Each row is followed by its group and then its class within the group.
[-31 -30 -38   0  -7  36  18 -15  -3  12 -16   3  -2  20   3  -6   1  -2
  10   8   4   5  -4 -12   2   0  -6  14]
Q766 Q356
[ 11  14  -1   1   9 -16 -78 -12  -5   1 -11  17  -3  21   0 -26  -4  -2
  12   1  12  13  -2  35  -6  -4   5  15]
Q562 Q349
[  7   8   5  -1   2 -34 -67   1 -13  -6 -12   4  -2   2  -2 -25   8   5
  19   4   4 -24  -2  20   0  -2   3  21]
Q562 Q349
[  3 -10 -26   5   7  36  17 -11  -8   3   9   6  -2   1   1   1  -1  -7
   7   7  -1   0  -6  -9  -4   5 -11  15]
Q766 Q559
[  7  15   2  -2   1 -35 -60   4 -18  -2 -20  16  20  17  16 -20  10   4
  12  10   7 -17  -3  23   1  -3  -1  17]
Q562 Q644
[ -2  -3  -1  -3 -13 -31 -62   5  -8  -7 -34   9  -4  11 -11 -42   7   4
  -7   3   4   7  -2  33  -3   4   1  26]
Q562 Q644
[ 37 -10 -39   0   2  32  18 -10 -13   6   1   8  -6  -5   2   7  -6 -18
   7  16  -3  -1   7 -14 -28   3  -1  20]
Q766 Q356
[ 10  22   5  12  15 -34 -54  -3   8  -7  -5  22  -5   6   4 -11   6  -7
   2   6   5 -11  -1  29  -9   0   3  19]
Q562 Q644
[ -2  13   5   4   9 -17 -72  -7  -4   6 -14  18   8  19  -2 -32  11  -6
  -2  -2   2  12   5  26  -4  -1   0  14]
Q562 Q349
[ -4   2   4  -3   3 -17 -82  -4  -7  -5 -22  15  -3  15   1 -29   1  10
  -5   4   4  19  -8  22   4   1   9   9]
Q562 Q349
[ -7 -37 -22   3  -2  20  21 -13 -11  17 -28   6  -3   3  -1  -7  -6   4
   7  14   4  14  -1 -16  -2   6  -3  11]
Q766 Q356
[  0  -8   2   5  -9 -28 -78   8  -6 -14 -24  15 -14  19  -7 -41  -3   9
  -8   2  16  19   4  19  -2  -7  -2  13]
Q562 Q644
[  4   6   3  27  11 -38 -52 -11 -13  -1 -14  17   7   2   0 -21   5  -6
  15 -20   2  -2  11  24  -3   2   2  23]
Q562 Q349
[  0 -30 -36   3   0  42  28 -26 -14  16 -18   2  -2 -26  -2  -8  -3  -2
  -1  12   5  16   1 -20   0  10  -3  17]
Q766 Q356
[ 11  -6 -12  -1   8 -29 -83   3  -7  -2 -23  15  -7   9   2 -30  13   6
   5   6  11   2   1  12  -6   1   8  27]
Q562 Q349
[  7   1 -29   5  11  33  13 -19 -10  13   3   6  -5   4  -2  11   0  -9
  13  11  -2   0  -5  -7  -2   1  -4  13]
Q766 Q559
[  6  18  -3   4   5 -29 -90   1  -3  -9  -7  25  -1  16   4 -14   3  -3
   3   6  11  -7  10  22  -6  -2  -4  22]
Q562 Q854
[ 10 -10 -33  18   8  56  37 -23  -2  17   1  14  -9   3   3   8  -8 -20
  -2   4  -5  12  17 -19  -4   3 -12  12]
Q766 Q559
[ -7 -13 -23   8  -9  50  62  -8   1   4   1  -5   5   6  -3   2  -4 -14
 -21   2  -3  -2  -2 -13 -10  -3  -8   8]
Q766 Q559
[  7  -1  -2   0   0 -24 -95  -3  -3   9 -29  20   0  33   3 -37  16   1
 -12   5  19  34   2  19  -5   2   0  14]
Q562 Q349
[ -2  -9   7  10   8 -22 -61   7  -8   3 -23  17  -3  21   0 -38  -2  -3
 -10   9   5   9   0  21   4  -7  -7  27]
Q562 Q644
[  7  33 -15   5  24 -26 -43 -12 -13   2   9  17   1  13   4  -5  -5  -7
  27  22   9 -10  -1  25 -20  -6  -1  29]
Q562 Q854
[ -1 -19 -17   0  11  20  58 -13  -9  28 -19   5  -8  10  -7 -10   2   6
  -1   8   8   3   3 -10   4   3  -4  10]
Q766 Q356
[ -2   0   3  -5  -1 -25 -97   2  -2 -10 -27  21  10  18  -2 -32   7   8
  -4   5  13 -11  -1  10   6   0  11   3]
Q562 Q349
[ -6 -65 -14   0 -27  37 -33  -2  -3  13 -46   1  13  43  -1 -39   5  11
 -20  -6  14  35   4 -23   0   3  -9 -15]
Q766 Q319
[  3   9  -2   2  13 -24 -52  13  -2  -8   1   9  22   1   1  -8   4   1
  19  16   8 -11   0   8   1  -1   1   4]
Q562 Q854
[  3  14 -18   3  16   9 -83  -1   3  -8  -4  12   0  13   0 -30   0  -5
   0  -1  11   9  -3  23   2  -3   7  17]
Q562 Q349
[ -7 -18 -34  11   0  28  26 -19  -6  20 -10   1  -6   3   6  -4   0  -6
  -5   9  -3   7  -9  -5  -9   7  -5  13]
Q766 Q356
[ -5 -19 -18  -2  -1  18  21 -16 -10  12 -12 -16  -4  -4 -16   5  -8  -4
   9  17  -4   9   1 -18  -2   7  -4  18]
Q766 Q356
[  6  -8   8   1  -2 -26 -76   5  -4   3 -28   7   2   4  -4 -36   5  16
  22  -8   9  13  -8  13  -1  -3   5   2]
Q562 Q854
[ -2 -25 -33   5  -4  25  21 -33  -6   6  -7   3  -3   6   0 -16  -1   3
 -11  13   5  13  -1  -8  -4  11  -2  17]
Q766 Q356
[ -2 -17 -15   9  -8  25  -7  -8  -2   3 -15   8  -8  -5   0  -4   2  -2
  -7   4   0  10   2 -20  -3  -3   5   8]
Q766 Q319
[ -1   3  -3   1   3 -17 -82   2  -6   4 -16  24  -1  16  -1 -25   9   0
   7   7   3  11  -1  31  -3   3   1  20]
Q562 Q854
[ -4 -16   8   2 -11 -16 -89  15  -9  -8 -30  21   4  13  -2 -35   6   9
 -10  -4  26  14  -9  17   4  -1   3  -4]
Q562 Q644
[ 12  30  -6  -7  21 -33 -68  -4  -8  -2   7  32  -4  24   6 -19   4  -6
   1   8 -10  -6  -2  33  -3   0   4  21]
Q562 Q349

Each row is followed by its group and then its class within the group.
[ -2  -9   4   5  -1  -9  -6 -16   5  -4  27   4   0   1  -6 -54  15 -28
 -14  18  -8  -1  -2  20   8   4  -6   2]
Q976 Q373
[ -6 -23   2   1 -16  -2  -2 -21   9  -3   5   0   5  -6 -11 -62  18 -28
 -14   8   3  -5 -12   8  -1  -7 -21   4]
Q976 Q184
[ -3  10  -5  17   0   2  -3  -2  -4  -6  28   3  -6  -6   4 -53  19  -9
  -1   2  -4  -5   5  14   3  21  23 -16]
Q976 Q184
[ -3 -12   0   1 -20   3 -10 -38  13  -1  16  -1   1  -2  -4 -63  26 -30
  -5   3   1  -5  -2   2  -3   2  -9   1]
Q976 Q468
[ -6 -35   1 -16 -25  -9 -12 -39  21  -1 -12   5  11  -2 -11 -30   5 -41
 -23  15   8  -5 -20  -3  -6  -5 -24  12]
Q541 Q305
